Below is a small trained network, with its code and all its weights. Each question gives an input and a class and asks what happens when units are switched off, that is, made to give their printed mean instead of their output.

import numpy as np


def w(rows, s, z=0):
    codes = np.array(rows[::2]) - 128.0
    scale = np.full(codes.shape[1], s)
    scale[-1] = z or s
    return codes * scale


def f(y):
    return y / 2 * (1 + np.tanh(0.7978845608 * (y + 0.044715 * y**3)))


def log_softmax(a):
    a = a - a.max(-1, keepdims=True)
    return a - np.log(np.exp(a).sum(-1, keepdims=True))


def net(x, mask):
    res = np.array(x, float).reshape(1, 7) / 4 @ E
    y = f(res @ A[0][:, :-1].T + A[0][:, -1])
    res = res + np.where(mask, y, B[0][:, -1]) @ B[0][:, :-1]
    return log_softmax(res[-1] @ U[:, :-1].T + U[:, -1])


A, B = {}, {}
E = w([
[131,130,129,148,145,124,133,138,106,134,128,131],'x0',
[52,153,185,65,167,62,172,6,129,180,138,128],'x1',
[159,114,88,188,102,52,122,71,130,32,101,125],'x2',
[121,100,132,132,141,114,114,135,134,131,137,138],'x3',
[110,213,94,126,190,101,97,175,191,129,14,122],'x4',
[64,204,137,77,167,128,38,161,64,46,185,144],'x5',
[129,133,129,129,127,120,139,140,122,129,132,119],'x6',
],0.011)
A[0] = w([
[122,181,118,129,173,84,116,178,207,153,13,122,59],'n0',
[181,98,138,152,113,197,126,184,134,80,120,133,135],'n1',
[116,160,150,84,144,148,132,171,139,198,135,127,47],'n2',
[169,71,131,173,88,125,199,114,177,195,90,119,146],'n3',
[122,121,149,147,94,130,129,125,107,136,161,148,93],'n4',
[108,121,153,79,144,225,119,177,107,252,156,133,47],'n5',
[68,183,141,65,150,131,75,140,54,25,203,110,159],'n6',
[144,115,99,165,97,162,105,189,143,122,134,127,94],'n7',
[150,74,111,160,147,103,171,114,136,204,97,125,144],'n8',
[164,115,134,103,95,149,187,139,113,148,83,119,96],'n9',
[156,62,145,136,52,176,172,78,61,125,249,116,3],'n10',
[145,155,154,162,113,48,142,99,144,68,112,128,123],'n11',
[130,149,155,138,120,119,113,136,123,123,139,138,76],'n12',
[132,98,125,130,110,113,180,109,177,168,107,117,143],'n13',
[134,125,142,111,124,144,130,102,103,121,97,89,49],'n14',
[70,165,157,86,183,46,164,2,102,190,149,123,70],'n15',
[126,125,103,163,131,170,95,163,130,92,149,128,114],'n16',
[136,117,96,150,122,71,146,96,91,51,124,128,64],'n17',
[113,154,125,84,168,121,106,122,92,101,139,147,135],'n18',
[153,95,119,142,111,169,106,170,121,111,122,111,62],'n19',
[104,151,139,148,105,111,100,138,134,143,84,111,39],'n20',
[112,132,125,154,98,125,152,139,139,146,129,93,142],'n21',
[155,111,118,163,99,80,124,83,100,66,92,128,42],'n22',
],0.012,0.003)
B[0] = w([
[117,123,125,91,232,122,120,129,88,128,95,139,216],'n0',
[121,126,141,86,73,120,152,172,113,125,122,102,207],'n1',
[126,100,100,146,134,147,161,92,157,118,146,102,176],'n2',
[135,180,147,177,112,130,68,126,111,124,173,154,234],'n3',
[115,154,115,115,156,118,136,131,129,135,111,116,153],'n4',
[119,83,104,156,126,125,173,85,189,116,167,88,225],'n5',
[141,171,144,195,114,129,43,120,132,137,155,164,254],'n6',
[137,120,133,90,75,121,164,130,114,133,101,140,192],'n7',
[133,163,130,143,95,134,65,100,142,119,130,144,199],'n8',
[125,128,138,153,120,115,92,125,136,119,140,140,169],'n9',
[116,132,111,90,251,125,119,134,104,130,61,137,245],'n10',
[121,95,109,134,135,163,168,98,162,135,155,101,179],'n11',
[109,140,129,128,126,134,123,120,120,126,139,120,132],'n12',
[133,137,143,165,132,129,94,151,118,142,164,130,188],'n13',
[120,97,119,124,125,118,118,144,138,130,129,153,127],'n14',
[145,117,134,74,37,122,185,193,96,113,85,127,238],'n15',
[135,131,148,117,87,117,158,137,119,136,117,139,181],'n16',
[122,100,115,137,135,134,160,96,167,136,163,95,185],'n17',
[141,135,144,149,138,126,96,116,126,147,145,133,173],'n18',
[131,125,133,108,84,124,167,130,110,124,114,134,177],'n19',
[120,122,115,124,144,133,128,128,114,138,109,131,141],'n20',
[114,125,145,125,118,121,112,124,146,136,133,157,145],'n21',
[108,98,116,143,129,135,160,113,182,133,158,100,184],'n22',
],0.02,0.019)
U = w([
[170,174,163,181,98,109,37,118,115,139,167,145,59],'0',
[171,121,149,78,36,92,160,177,87,118,93,105,254],'1',
[110,129,104,90,251,104,100,117,86,137,64,115,132],'2',
[117,78,89,153,128,141,159,65,207,125,183,45,64],'3',
],0.011,0.0018)

Each question gives the input, the list of numbers given to net, and the class t.
The units are the neurons (one row each of A and B). Each row of codes is followed by its name. A weight is (code - 128) times the scale printed after its matrix; where a second scale follows, it is the last column's (A, B and U).
mask holds one flag per neuron, in row order. A switched-off neuron (its flag False) gives its mean, the last column of its row in B, instead of its output. The means were averaged over made-up inputs and are rounded, as every weight is.
A unit's drop is (log p(t) with every unit on - log p(t) with that unit switched off) / (log p(t) with every unit on - log p(t) with every unit switched off).
The circuit of an input: a set's keep is (log p(t) with only the set's units on - log p(t) with every unit switched off) / (log p(t) with every unit on - log p(t) with every unit switched off). Starting from the 12 units with the biggest drops (on a tie, the unit counted first), units are removed one at a time, each time the one whose removal leaves the highest keep (on an exact tie, the one counted first), for as long as the keep stays at least 0.8.
circuit, biggest first: the units of the circuit, biggest drop first
unit that matters most: the unit with the biggest drop
k most important neurons: the k neurons with the biggest drops, biggest first
drop when u is switched off: that unit's drop, to one decimal
input [-2,-1,3,-8,-4,0,-7], class 2: 2 most important neurons -> [n10; n5]
input [-1,-4,-7,-6,3,-3,6], class 3: circuit, biggest first -> [n5]
input [3,1,4,-8,8,-8,8], class 0: 2 most important neurons -> [n3; n10]
input [-8,5,5,-1,3,-2,2], class 1: 2 most important neurons -> [n15; n5]
input [-1,6,6,-1,-4,-6,-4], class 0: 4 most important neurons -> [n3; n8; n5; n13]
input [6,-4,-1,6,7,6,0], class 2: 4 most important neurons -> [n0; n3; n8; n13]
input [-7,-1,-5,-3,0,4,-2], class 3: 2 most important neurons -> [n5; n3]
input [-7,-7,7,2,-6,-8,1], class 0: 2 most important neurons -> [n3; n15]
input [-2,-4,-7,4,8,6,5], class 2: 2 most important neurons -> [n0; n3]
input [-1,-2,-8,-3,6,-2,-2], class 3: 2 most important neurons -> [n5; n10]
input [3,-7,-8,-1,7,-7,-2], class 3: 2 most important neurons -> [n5; n15]
input [5,4,2,-2,-5,0,6], class 2: 2 most important neurons -> [n10; n1]
input [3,-1,-5,-6,-7,6,-6], class 2: 2 most important neurons -> [n10; n3]
input [7,2,-6,3,-7,-3,2], class 2: unit that matters most -> n10
input [-1,8,-4,-3,8,8,-7], class 0: 4 most important neurons -> [n6; n10; n18; n1]
input [7,-3,-8,-6,2,7,0], class 3: 4 most important neurons -> [n5; n2; n3; n8]
input [1,8,3,0,3,5,-7], class 1: drop when n15 is switched off -> 4.2
input [4,8,5,0,4,0,4], class 1: drop when n15 is switched off -> 4.5
input [8,-8,8,-2,-4,3,0], class 1: drop when n2 is switched off -> 0.1
input [-8,-8,-6,6,0,6,-2], class 1: unit that matters most -> n1
input [7,-1,1,3,-8,-5,-4], class 2: drop when n10 is switched off -> 3.0
